[138 115  93 105 131  77 143 104] = Muzo
[213 101 135 129 148 135 130 147] = tup
[138 115  93 136 112  93 143 104] = Gipu
[209 102 139 107 147 115 130 137] = zava
[174 104 146 157  87  78 139 113] = zomip
[135 117  92 146 114  92 150 106] = beser
[130 129 149 155  85  84 147 147] = kodi
[205 102 137 110 146 137 135 139] = nirus
common Gipu zomip: 
[104]
common Muzo zomip: 
[104]
common zomip beser: 
[146]
common Muzo zava: 
[115]
common beser tup: 
[135]
which: [174 104 146 157  87  78 139 113]
zomip
common tup nirus: 
[135]

[137 138 125 131 130  68 116 150 138] : Muzo
[115 103 123  97 137 164 169 155 139] : lif
[130 117 118 131 139 136 145 175 118] : foz
[115 103 123 119 137 164 169 155 118] : zomip
[119 138 174  90 234 115 157  75 104] : kodi
common zomip foz: 
[118]
common lif Muzo: 
[137]
common Muzo kodi: 
[138]
common Muzo zomip: 
[137]
common zomip Muzo: 
[137]

[104 146 133  61 162  80 204]  nirus
[113 151 113 125 203 112 143]  gulav
[132 161 130 127 209 107 192]  foz
[133 128 139 121 147 112 168]  Muzo
[132 161 146 127 209 107 192]  Gipu
[136 109 144 124 100 127 135]  kodi
[135 145 139 125 198 110 184]  tup
[134 153 138 121 195 105 197]  zava
[130 150 136 110 220  91 229]  lif
[ 98 151 108 100 174  80 125]  zomip
[125 152 111 143 127 129 133]  beser
[126 119 109 112 128 127 162]  perut
common nirus zomip: 
[80]
common nirus Gipu: 
[146]
common perut beser: 
[127]

[148 122 181 214  94 211 120  55 115 100 192  54 191 140 182 147 120 119
 178 106 224  76 157 113 109  59] -> Gipu
[141 170 152 172 137 163 158  48 162 150 151  46 123 128 120 122 166 223
 124 165  58  63 131 161 170  57] -> Muzo
[ 82 194  81  66 223  66 203  14 206 222 124   9  77 146  69  75 202 207
  86 223  10  16  65 197 223   8] -> perut
[117  54 127 124  92 121  86  55  92  85 126 226 125 106 126 140  92  86
 122  84 231 227 150  92  83 241] -> zomip
[126 128 131 127  88 133 129  77 134 107 138  78 136 144 148 139 131 127
 119 125 123 123 124 128 125 118] -> foz
which: [148 122 181 214  94 211 120  55 115 100 192  54 191 140 182 147 120 119
 178 106 224  76 157 113 109  59]
Gipu
which: [141 170 152 172 137 163 158  48 162 150 151  46 123 128 120 122 166 223
 124 165  58  63 131 161 170  57]
Muzo
which: [126 128 131 127  88 133 129  77 134 107 138  78 136 144 148 139 131 127
 119 125 123 123 124 128 125 118]
foz

[166 102 181  89 145 215  98  95] : Gipu
[133 137  86 136 122 121 146 134] : gulav
[ 44 143 211 129 158 116 166 119] : zomip
[215  75  19  84 146 208 133 100] : perut
[ 68 132 205 138 102  51 106 133] : zava
[227 145  41 156  36 166  94 174] : kodi
common perut zava: 
[133]
common Gipu zava: 
[102]

[149 221  85 115 117 141 158] -> foz
[221 209  96 101 121 117 139] -> beser
[149 235  90  70 157 137 137] -> Gipu
[139  56 136 189 115 116 140] -> gulav
common gulav beser: 
[139]
common gulav foz: 
[115]
common foz gulav: 
[115]
common Gipu foz: 
[149]

[130 130 132 131 133 130]  kodi
[122 158 131 140  90 128]  foz
[129 126 157 125 134 134]  Gipu
[135 125  73 127 134  86]  perut
[124 150 126 148 100 130]  lif
[122 127 157 127 130 125]  beser
[131 125 131 124 134 134]  nirus
[133  44 127  85 124  25]  zomip
common beser zomip: 
[127]
common kodi foz: 
[131]
common nirus beser: 
[125]
common foz kodi: 
[131]
common Gipu lif: 
[126]
common zomip beser: 
[127]

